Each row is followed by its class.
[  1   5  54  48   9 -42 -43  -8  21 -20 -33 -72 -30 -36  11 -30  31 -36
  55 -51  -9 -62 -11  41 -75  21  92  13  45 -60  36 -27  31  -7 -24  42
 -37  76   7  26 -45]	Tizig
[-37  48 -51 -40 -10  -2  31  24  55  17  26 -27  -6  22 -55  44  18   9
  25  16   9  23   0 -39  -2  -5  39 -20 -34 -24 -68 -21   0   2  51  22
 -14  41 -36 -25 -19]	pagu
[  4 -10  18   0   9 -10  -8   6  13  20  17  28  29  24 -47  36   8 -34
 -16 -12  39  87 -55   0   2  17 -27 -29  -9  24 -30  17 -22 -13  27   6
   7 -15  34  -7 -11]	Tizig
[-35  14  17 -14  41   3 -20  20 -47 -13   2  34  -1   0 -74   5   2  20
 -29  28  36   9 -33 -10  23 -35 -32   8  20  10 -26   5 -54 -26  26 -17
  13  32   3  14  15]	pom
[ -1  -2  43  11  12  -9 -26   5 -36  -5  -2  30  -5 -17 -14 -46   7 -22
 -17  -4  19   0 -45   8 -20  -6 -19   6  43  -3  14  -9 -25   4 -27 -11
   4   2  27  20  14]	Tizig
[-18   7 -44  19 -10  10  31 -26  24   3  48   5   5 -32 -43  18 -36  29
   3 -15 -35   6  35  -5  22  13   4 -20 -30  16 -20  18  13  -3  45 -23
   3  12   1  20   2]	zunaf
[ 17  10 -21  26 -16 -11 -27 -16  47  -3   2 -57  -3  -7   7  -3  -9  -1
   7 -42 -15   0  11  36 -21  64  54 -27  -7 -22  13 -19  31   1   5  33
 -23   9  19  32 -16]	Tizig
[ 45  -7  23  45 -24  -8 -15 -17  20 -33   8 -24 -13 -27  48 -30 -13  -8
  -4  -9 -10  -8  20  42 -25  42  45   3  20  -2  39   1  42 -16  -1   7
 -16  -6  36  10  -6]	Bedog
[ 23  -9 -53 -35 -37  45  68  -1  15  40  23  70  23  -6  -3 -15 -19  31
  -4  -5 -17  58 -10 -44  36  -7 -41  -1 -21  58 -28   3  -2  10   5 -13
  15 -60  -2 -19  34]	pagu
[ 10  -4 -14  28 -26  14 -14 -29  14 -38  34 -17   0   1 -18  31 -45  48
 -21 -14  -3  36  43   8  19  41   8  -3   1  25   3  15  40 -47  35  -8
  -8   1  22  25  -5]	Bedog
[ 16   6 -35  15 -10  27  41 -12   7 -21  33   1 -13 -51 -24 -19 -18  37
   2  11 -22 -21  32  -5  18  12  41  12  11 -27   6  16  22  -4  22  -9
  -5  14 -18 -11 -19]	pagu
[ -3 -10  -4  -7  -7 -16 -51 -13  27  14   7 -33   4  23 -14  68  -5 -44
 -51 -24  38  63 -15  27 -30  49  18  -8 -22  19  19  -4  29   3  18  55
  -4 -11  31  28 -26]	devob
[-65  34   5 -40  25   7 -57 -26 -53 -33 -28 -12  -8  17 -40  10   1  45
  -8 -10  35   1  -1 -24  -3   0 -30  -4   6  -9 -24 -19 -11 -33   9 -15
  -5  40 -21  51  14]	Tofa
[-11  22 -22 -55 -10  31  50  33 -16  -3  33  29 -28 -18 -30 -32  36  -3
 -16  30  -7  -7 -21 -33  14 -23 -12  -6   1 -22 -49 -37 -40  25  14 -15
  18   8 -34 -37  23]	pagu
[ 29 -48  46 -21   6 -11 -11  19  16  14 -27   9 -35 -42  73 -36  29 -35
  35  29  -2 -31 -43   9 -40 -14  28  38  30 -22  33 -22  21  34 -45  46
   9 -12  22 -11 -16]	devob
[ 10  -4  14  -4 -21  18 -24 -28  18 -13 -28 -45   4 -17  50 -15 -18  15
  -3   4 -10 -18  23  18 -27  47  38  10   6 -14  30 -29  21   4 -18  22
  -7 -15  14  20   5]	Tofa
[-31 -17 -13 -10  18  20 -11 -19 -27 -26  30  18 -12 -35 -33  -3 -23  28
 -18  -5  17 -11  17 -15  23  -7 -12  17   7   0   7  20  11  -4   8 -17
   8  26   3  31 -13]	devob
[  1 -48   7  -8  22  17 -24  -9 -82  23  -8  73  34   9 -30  -8 -35  34
 -13   1  31  37 -19 -13  46 -13 -81  25  21  48  -2  38 -15 -10 -23 -39
   5 -56  20  37  49]	bep
[ -1  31  41 -19  23 -37  -2  31 -20  12 -38  -1  -6   4  17 -38  45  -8
  11  16  21 -44 -63  13 -23 -39 -22  15   4 -25 -18 -32 -47  36 -22  35
  11  32  -6   0  -4]	mabe
[  0   6  28  -6  13 -12 -37  -1 -32 -12 -42 -10   8   6  29 -13   3  18
 -19  10  38 -18 -31  21  -1  15 -26  14   7  12  30  -1 -14  -3 -26  17
   4  -6  12  25  -1]	mabe
[ 27  -7  42  28   5 -15 -23  16  19   9 -20  -8 -12  -1   4 -15  19 -50
  -2  10 -11 -30 -37  35 -52  -9  49  17  34 -20  30 -14  -5   2  -4  30
  -5  22  15   4  -8]	pom
[-71   3  -4 -44  17  -1 -33  -9 -48  29 -10  34  26  36 -54  52 -20  13
 -30 -14  61  67 -39 -42  18  -8 -82 -16 -27  72 -24   9 -22 -30   8 -23
  -4  -7  15  33  32]	zunaf
[ 34 -11 -25 -12 -30  21  67  17  44  19  32  16 -11 -31   4 -13   1  15
  34  21 -30  21  -1 -28  12   4  32  16  -3 -15 -23 -10  12  24  21  15
  14 -24  -9 -54  -3]	pagu
[-36   6  -5 -37  24  12   4  -1 -31   6 -13  58  29  -2 -27 -21 -15  35
  -2  -8  47  57 -30 -36  39  -7 -79 -11 -15  51 -26  13 -42 -21 -17 -21
   5 -27  16  31  26]	Tizig
[  36  -51   35   24    1   33   -6    2  -30    7  -14   64  -14  -46
   56 -100  -19   15   42   15   -5  -30  -17    2  -11    5  -26   40
   68   16   48    0    5    7  -74  -12    5  -48   46    7   22]	Tizig
[ -1  -6   4 -50  -9  48  45  20 -48   2 -16  71 -12 -40  24 -74  17   6
   4  34  -8  -9 -26 -43  18 -43 -43  29  26  27   2 -27 -27  28 -54 -35
  13 -36 -10 -21  50]	pagu
[ -54   20  -50   -2    9   20    4  -19   19   -8   34   -4   12    6
 -114   65  -49   58  -20  -15   22   26   55  -15   47   11    7  -16
  -24   24  -44   22  -13  -64   82  -11  -12   29  -14   29  -16]	pom
[  7  -9   8   8  -4  -3  22  -4   4 -21  28  -2 -30 -54 -19 -17  14 -10
 -32   6 -26 -35   5  13  -5 -15  37  12  18 -35   6  -8   0  25  12  -1
  12  36   1   2 -19]	devob
[ -5   1 -64  36 -32  14  -1 -39  27 -12 -10 -56  21  -8   8  23 -54  46
 -10 -37   3 -23  70  32   9  74  30 -13 -21  16  50  26  36 -34  24  14
 -27 -18   7  36 -28]	mabe
[  3 -13 -25 -48 -28  17  57  33  73  29  25  -4 -16 -17  24  -3  33 -13
  57  26 -24 -14  -2 -43 -14 -24  48   0 -11  -5 -45 -34   4  35  14  10
  11  -9 -10 -30  -3]	devob
[ 27 -13  22 -24  13 -26 -55   6  29  11 -35 -23 -14   6  42  19  17 -56
  -8 -10  17  16 -47  19 -50  24  12  10  -6 -12  36 -21  22  26 -31  75
 -11 -12  34  37 -31]	devob
[ 11   3  10  -6  -7 -18   4  29  53   4  13 -45 -52 -34  19 -22  39 -19
  37  11 -34 -61  11  21 -45  -1  84  12  16 -64 -14 -55  26  29   7  41
  -4  55 -13 -16 -26]	devob
[-29   4  33 -18  25 -39 -29   6 -35 -17 -30 -24 -25  -8 -28   2  16  20
  11  -4  -6 -27  -6  -5   4 -12   2  10   7 -34 -13 -14 -25 -19  -6  16
   3  51 -30  27  11]	bep
[ 33 -37 -30  40 -32  54  42 -26  -9 -32  51  44  -5 -55  13 -66 -46  48
   8  12 -28 -21  49  -3  33  15 -11  10  28  14  12  28  22   2   8 -58
   4 -36  29   4  16]	Bedog
[-11 -18  -1 -14 -15   8  19  21  -7  -4  -5   4 -31 -23  10 -43  20  20
  46  12 -48 -58  25 -19   4 -28  14  15  30 -18 -10 -22 -10   4 -27 -27
  -6   9 -29   4  34]	bep
[ 13  -8 -22  37  21 -37 -21 -11  35  20  32 -30  45  31 -84  79 -20  -2
   9 -34   4  67   1  26  16  38  12 -38 -46 -26 -41  48  17 -18  73  34
  -1  26  -2   2 -40]	bep
[-17 -10  23 -16  31   5 -24  14 -61  14 -15  48   1  -3  11 -47 -15  14
  13  20  27 -12 -39 -23  -7 -11 -69  12  26  16   8 -13 -22  -5 -40 -10
  -1 -10  37  -1  34]	zunaf
[ 71 -26  29  50  -8  -5 -53 -28  24  -3 -21 -38  14  -3  46  -3 -22 -24
  -2  -8 -11   9 -10  53 -45  65  50   9  20 -35  64   6  58  -2   1  37
 -17 -15  34  -6 -28]	Tofa
[ 42 -43   9  19 -14  12   7  20  47   8  26  -4 -11 -34  38 -24   2 -40
  21  36 -18 -35   1  28 -35  15  63  13  35 -46  16  -8  42  45  -5  19
  -7 -13  33 -30 -37]	devob
[ -17   20   31   -9   42  -10  -12   25  -89  -30  -15   37  -38  -61
    0 -108   24   39   14   28   19  -76  -45  -14   -3  -33  -32   60
   72  -25   21  -20  -45    5  -54  -11   15   38    1   -4   29]	pagu
[ 25  14  11  21  10 -17 -18 -17  12 -11  11 -13  11 -13  -6  -3   5  -2
  -4   3   3   2 -23  29 -24  21  18 -10   4 -42  -5  14   6   6  31  18
  12   9   5   4 -23]	Tofa
[ -6  12 -16  13  10   1  12  -6  -3  -8  29   5  48  13 -42  22 -32  42
 -10  -6  49  37   6  -5  41  24 -27  -9 -21  23 -20  38 -13 -27  52 -17
   7  -4  12 -11 -18]	mabe
[-54  29 -30   4 -13 -23   8  14  77  -7  41 -92  -8  11 -57  63  20 -16
  23  -8 -29   4  33   8 -38  30  93 -43 -35 -50 -52 -33  21 -11  76   5
 -19  73 -17  -6 -19]	zunaf
[-51  34  62 -36  57 -69 -46  36 -69 -36 -49 -29 -50  -1 -19 -23  57  -3
   2  18  10 -42 -47   4 -24 -42  -9  26  21 -66 -17 -38 -61  -1 -31  38
   6  83 -28  25  17]	bep
[-30  28  -7  -1  -7 -30  11   5  28   0  12 -49 -35 -21  -8  -6  20 -21
  -1 -19 -27 -33   5  15 -27  21  34  -9 -22 -28  -7 -39 -14  16  15  19
 -12  42  -1   4   5]	zunaf
[-27   1 -46 -86 -32  50  20  24   2  19 -19  23   3  -7  39 -18   0  25
  -7   1   1  23  -2 -47  22   3 -50   3 -18  44  -1 -36  -7  19 -48  -2
  -4 -69 -11  25  53]	pagu
[  9 -25  22 -46   7  16  29  42 -26  43 -27  41 -24   8  27 -63  49  -7
  60  38 -25 -37 -26 -26  -1 -54 -30  25  13 -12 -34 -40 -35  41 -54  -6
  13 -17 -29 -19  54]	bep
[-11  -5  25   7  35   7 -52 -16 -60 -18 -24   5  14  -9 -16 -13  -3  15
  21  -8  36  10 -24  11 -21  18 -26  15  32  -6   5   6  -2 -20   5   1
   8  12  19  10   0]	Tofa
[ 18  -9  21  44  -2 -14 -16 -22  14 -22   7 -26  -5 -39   5 -31 -13  19
  16 -31 -15 -28   6  24 -19  30  49  -2  31 -21  29   3  22 -29  -5  11
  -5  31  20  27 -18]	Tizig
[-21 -19  47 -61   2  12 -20  18 -22  51 -51  23 -11  28  43 -21  27 -52
  25   1  23   7 -64 -41 -38 -24 -53  18 -10  39  10 -55 -17  25 -68  19
  -8 -21   9   0  41]	zunaf
[-19  10  14 -12  29 -19 -24  27  -2  15  -8  14 -17   5 -40   4  26 -13
  -3  30  21 -13 -44  23  -9 -23   7   2  14  -8 -30 -12 -34  -5  24  19
   5  22   2   3   1]	pom
[-44  12 -18   6   6   4 -16   4  35  -5  18 -13  -3  -3 -60  18 -11  19
  23 -14   4  -2  17  -7   0   3  18 -12  -3   1 -28  -4 -12 -34  43  13
   4  40  -9   6 -11]	pom
[ 18   1  -3   7  -4   6  15  -2  -4 -27  30  27   2 -12  15 -36 -17   8
 -17   8   7  28  -2  11   7   8 -29   4  -1   7  -8   5  -3   4   4  -1
   5 -27  36   2  10]	Bedog
[  9  -1  48   5   3 -17 -23  22 -20  16 -53  -7  12  -4  62 -59  14   4
  23  11  18 -61 -25  26 -32   3  -1  18  37 -10  27 -27  -5  16 -47   9
  -5  -8  21  10  14]	mabe
[ 48 -31  17  16  -9 -10  -1  -5  52  24  -7 -19  -1 -31  48  -9   0 -44
  11  -7 -17 -18  -8  29 -42  13  53  16   1 -24  43  -7  45  34 -21  53
  -9 -13  26   4 -36]	devob
[-21  22 -37 -14  -9   2   6   4  55   5  -8 -25 -12   0 -32  26   6   0
  11   6 -17  -6   6  -5  -2  -8  40 -23 -23  -3 -14 -16  -7 -19  35  23
  -5  11 -27   2  -5]	pom
[  6 -38  -4 -16   8  27  -2  -6 -61   5 -35  59  -4 -32  38 -66 -30  46
  22   7 -20 -26  15 -14  27  -9 -60  38  26  28  27  10 -14  12 -68 -20
   2 -56   6  55  54]	bep
[  4 -43  15 -35   2   1 -27  -4  13  16 -31  15  10  -6  40   9  -4 -10
   5  -4  20  34 -32  -9 -12   9 -15  19  -2  38  28  -8  25  -5 -34  32
  11 -45  28  13   3]	devob
[ -9  11   2 -20  26 -42 -51  -4  35  20   5 -32  21  33 -35  81 -15 -30
 -33 -29  52  65 -25  12  -1  40  -5 -13 -51 -10  -3   7  27   1  31  61
  -5   1  22  22 -42]	devob
[  3 -30  16 -36  12   6  17  26  -8  45 -10  63  12   5   6  -5   0   2
  22  25  30  27 -42 -37   7 -42 -38  39  12  33 -15   1   6  17 -24   2
   6 -38  19 -16   8]	devob
[-45  29 -70  -4 -23  39  14 -14  22 -31  16 -24 -26 -27 -37   8 -17  47
 -22 -14 -39 -31  73  13  23  16  25 -28 -15  18  -3 -14  -9 -31  29  -6
  -1  12 -26  41  16]	pom
[-23  13 -75 -11 -20  20  25 -10  52  10  38 -17  22   4 -51  58 -35  41
  -1 -17   0  42  36 -18  39  39  13 -19 -47  15 -24  23  34 -22  52   8
  -9  -3 -19  -5 -19]	pagu
[-38  14 -50   9 -19  32   5 -11  34 -11  41 -18   0 -22 -88  39 -31  35
 -16  -7 -15   2  56 -13  27  -3  32 -31  -6  19 -20   4 -13 -44  66 -19
  -8  34 -16  20  -5]	pom
[-24  16  29  21  16 -30   7  12  33  13  25 -57  -3   6 -40  38  16 -46
  31 -20   0  -7   5  21 -43  26  57 -13 -24 -50 -31 -18  13   6  46  25
 -17  73   5 -18 -35]	zunaf
[ -5  11 -12  25  -6 -20  -7   5  33  15  12 -48 -13   7  -5  10 -16   0
  27   3 -18 -34   8   5 -37  26  53   3   4 -38  -1 -23  29  13  15  20
 -30  31  20   1 -12]	zunaf
[ 45 -28   5  48 -18   1  17  -4   6  -9  24 -33  -8 -42 -14 -12  -8  -9
   7  -8 -55 -46  42  36 -14  25  72   0  27 -51   9  14  13  16  22  -8
 -12  22  -5  20 -10]	bep
[ -6   6  17 -10  -2 -29 -21  17  29  -9   5 -39 -15 -22 -13  26  17 -41
 -29  -3   0  11 -12  18 -34   9  44  -2   0 -33   8 -26  11  15  17  38
   1  27   4   5 -26]	devob
[-15   8  -4 -23   0 -10  22  21  33  61  40   9  21  36 -50  60  13 -40
   0   5  18  76 -36 -11  -6   0 -18 -30 -51  21 -68 -17 -19  23  51  18
  10  -9  17 -26   8]	zunaf
[-24 -13   5 -12   6  27 -23  -2 -26  -1  -1  25   2 -12   2 -43 -14  23
  19  -6  30   0  -8 -26   6   8 -34   1  28  24  10  -7 -18 -13 -36 -17
  -6 -12  30  29  22]	Tizig
[ 12 -24  39  17  46 -24 -12   2 -11 -11  31  46   7 -31  -8 -21  -8  -7
   1  22  38  15 -36  10  -3  -8 -15  25  20 -23   5  39   5   5   6  13
  25  16  37 -10 -36]	devob
[ -6 -17 -10   6   0  24 -36 -23 -12   6 -13   0  25   4 -18  12 -43   5
  11 -38  24  34  -1 -20  -2  43 -17  14   1  25  37   9  35 -23 -13  20
 -11  -6  20   2 -10]	pagu
[  1 -29  -8 -46 -16  19  22  20   4  21  -7  30  -8   4  23 -21   8  11
  20  22 -32   0  -1 -30  29 -25 -27   9 -10  15 -17 -14 -20  14 -31 -15
   4 -39 -20   3  48]	bep
[-13 -42 -20 -49 -17  52  19  -4 -12  28  14  60  19 -16  12  -5 -23  14
  -1 -15  21  49   3 -37  27 -12 -57  16 -11  76 -10  -5   6  13 -20  -9
  17 -62  21   9  28]	devob
[-22   5 -13 -43   2  13 -18  -6 -28  12 -33  32  25   8   7   3 -22  15
  -9 -12  41  59 -37 -40  18   5 -59  10 -16  47  19   4  10  -6 -36  16
  -1 -46   3   5  21]	pagu
[-18  14  24  20   3 -27  -5  -5  27 -26  15 -18 -12 -10 -23   2  15 -10
   6 -15  -9   6 -13  11 -20   0  39  -7   7 -23   0   2   5 -21  10   8
   3  47  -1  18 -18]	Tizig
[ 36  -2  12  -4 -15  16  40  13  10 -31  12  11 -39 -49  63 -85  22 -10
  31  36 -40 -56   3  13 -22 -22  25  11  23 -33  -9 -31  -3  39 -20   2
   1  -2  15  -4  11]	Bedog
